Below is a small trained network, with its code and all its weights. Each question gives an input and a target symbol and asks what happens when units are switched off, that is, made to give their printed mean instead of their output.

import numpy as np


def w(rows, s, z=0):
    codes = np.array(rows[::2]) - 128.0
    scale = np.full(codes.shape[1], s)
    scale[-1] = z or s
    return codes * scale


def f(y):
    return np.maximum(y, 0)


def softmax(a):
    e = np.exp(a - a.max(-1, keepdims=True))
    return e / e.sum(-1, keepdims=True)


def log_softmax(a):
    a = a - a.max(-1, keepdims=True)
    return a - np.log(np.exp(a).sum(-1, keepdims=True))


def net(x, mask):
    ids = ['ΛΨαβγεηθμπτφ'.index(c) for c in x.split()]
    T = len(ids)
    res = E[ids] + P[:T]
    r = res
    for j in range(2):
        rows = slice(3 * j, 3 * j + 3)
        q, k, v = (r @ M[0][rows].T for M in (Q, K, V))
        z = softmax(np.where(np.tri(T) > 0, q @ k.T / 3**0.5, -1e9)) @ v
        o = O[0][rows]
        res = res + np.where(mask[j], z, o[:, -1]) @ o[:, :-1]
    y = f(res @ A[0][:, :-1].T + A[0][:, -1])
    res = res + np.where(mask[2:10], y, B[0][:, -1]) @ B[0][:, :-1]
    return log_softmax(res[-1] @ U[:, :-1].T + U[:, -1])


Q, K, V, O, A, B = {}, {}, {}, {}, {}, {}
E = w([
[164,195,136,169,102],'Λ',
[160,183,141,170,101],'Ψ',
[163,185,140,169,103],'α',
[148,164,156,159,109],'β',
[106,45,158,245,151],'γ',
[142,71,7,128,195],'ε',
[121,213,142,134,101],'η',
[155,247,191,30,168],'θ',
[98,198,143,110,70],'μ',
[110,206,145,97,68],'π',
[78,211,135,126,56],'τ',
[216,198,146,196,131],'φ',
],0.012)
P = w([
[254,216,127,160,58],'0',
[156,203,124,171,122],'1',
[115,182,128,159,144],'2',
[85,168,124,160,154],'3',
[65,164,124,155,159],'4',
[51,160,123,143,165],'5',
[57,152,116,158,171],'6',
[68,140,110,185,177],'7',
],0.0097)
Q[0] = w([
[138,122,109,165,159],'head 0',
[55,228,109,200,202],'head 0',
[79,61,169,128,130],'head 0',
[228,61,218,125,64],'head 1',
[58,206,34,211,17],'head 1',
[60,88,60,187,253],'head 1',
],0.0076)
K[0] = w([
[149,96,99,135,77],'head 0',
[156,116,8,79,140],'head 0',
[141,74,150,169,153],'head 0',
[200,75,84,157,235],'head 1',
[12,127,178,202,2],'head 1',
[23,129,191,77,189],'head 1',
],0.0084)
V[0] = w([
[158,219,218,119,48],'head 0',
[129,94,54,115,165],'head 0',
[139,193,9,74,132],'head 0',
[53,143,90,109,45],'head 1',
[71,161,167,94,172],'head 1',
[182,173,179,71,159],'head 1',
],0.012)
O[0] = w([
[125,254,210,196,52,253],'head 0',
[161,54,108,77,153,70],'head 0',
[217,74,161,117,59,159],'head 0',
[82,98,129,75,56,118],'head 1',
[96,36,163,123,143,134],'head 1',
[147,104,219,155,161,145],'head 1',
],0.0099,0.0062)
A[0] = w([
[10,73,78,46,199,202],'neuron 0',
[196,182,191,72,49,177],'neuron 1',
[1,202,209,209,177,158],'neuron 2',
[103,20,119,41,153,4],'neuron 3',
[138,218,91,31,153,99],'neuron 4',
[97,175,107,40,113,225],'neuron 5',
[139,60,155,210,90,68],'neuron 6',
[151,73,174,88,187,96],'neuron 7',
],0.0074,0.0041)
B[0] = w([
[178,39,153,242,98,160],'neuron 0',
[85,34,63,147,188,196],'neuron 1',
[145,142,17,49,119,251],'neuron 2',
[82,249,131,2,78,150],'neuron 3',
[188,176,213,204,88,136],'neuron 4',
[174,169,178,217,71,140],'neuron 5',
[165,213,140,72,113,144],'neuron 6',
[165,220,203,87,185,142],'neuron 7',
],0.0076,0.025)
U = w([
[150,62,87,153,186,158],'Λ',
[124,108,161,150,99,182],'Ψ',
[53,94,92,72,195,156],'α',
[84,139,81,7,163,95],'β',
[127,128,132,150,127,7],'γ',
[129,146,199,171,180,227],'ε',
[120,120,158,150,111,149],'η',
[148,121,145,164,144,94],'θ',
[124,101,145,206,135,154],'μ',
[124,108,154,130,75,115],'π',
[167,198,143,98,59,141],'τ',
[124,132,138,144,134,2],'φ',
],0.012,0.0071)

Each question gives the input, a string of symbols that net reads in full, and the target symbol t.
The units are the heads (3 rows each of Q, K, V and O) and the neurons (one row each of A and B). Each row of codes is followed by its name. A weight is (code - 128) times the scale printed after its matrix; where a second scale follows, it is the last column's (O, A, B and U).
mask holds one flag per unit, heads first, then neurons. A switched-off unit (its flag False) gives its mean, the last column of its rows in O or B, instead of its output. The means were averaged over made-up inputs and are rounded, as every weight is.
A unit's drop is (log p(t) with every unit on - log p(t) with that unit switched off) / (log p(t) with every unit on - log p(t) with every unit switched off).
The circuit of an input: a set's keep is (log p(t) with only the set's units on - log p(t) with every unit switched off) / (log p(t) with every unit on - log p(t) with every unit switched off). Starting from all 10 units, units are removed one at a time, each time the one whose removal leaves the highest keep (on an exact tie, the one counted first), for as long as the keep stays at least 0.8.
units of the circuit, in order: the units of the circuit, biggest drop first
unit that matters most: the unit with the biggest drop
k most important neurons: the k neurons with the biggest drops, biggest first
which heads matter: for each layer, one digit per head in row order, 1 if its drop is at least 0.15 and else 0, layers parted by /
drop when u is switched off: that unit's drop, to one decimal
input γ φ β μ γ η γ β, target β: units of the circuit, in order -> (neuron 0)
input γ γ θ γ γ Λ γ γ, target Λ: units of the circuit, in order -> (head 0; neuron 0)
input γ β γ ε γ γ, target Λ: units of the circuit, in order -> (neuron 0; head 0)
input θ γ γ π φ τ ε μ, target π: which heads matter -> 11
input β γ γ θ γ μ θ β, target β: units of the circuit, in order -> (neuron 0; head 0; neuron 2)
input η ε θ γ, target ε: 2 most important neurons -> (neuron 2; neuron 7)
input ε μ π θ β τ, target π: units of the circuit, in order -> (neuron 2; head 1; head 0)
input θ γ γ, target β: 2 most important neurons -> (neuron 2; neuron 0)
input η π γ, target τ: units of the circuit, in order -> (head 0; neuron 2)
input β γ β θ γ φ γ, target α: 3 most important neurons -> (neuron 2; neuron 5; neuron 4)
input θ θ θ γ γ η θ ε, target ε: units of the circuit, in order -> (neuron 2; head 1; neuron 1)
input μ γ θ θ ε, target ε: 3 most important neurons -> (neuron 2; neuron 7; neuron 1)
input θ θ ε Λ, target ε: units of the circuit, in order -> (neuron 2; head 0; head 1)
input γ β γ ε, target Λ: unit that matters most -> neuron 0
input γ Ψ γ ε, target Λ: drop when neuron 2 is switched off -> 0.2
input ε τ γ θ γ, target ε: drop when neuron 1 is switched off -> 0.3
input β τ Λ ε γ Λ θ, target ε: drop when neuron 5 is switched off -> 0.0
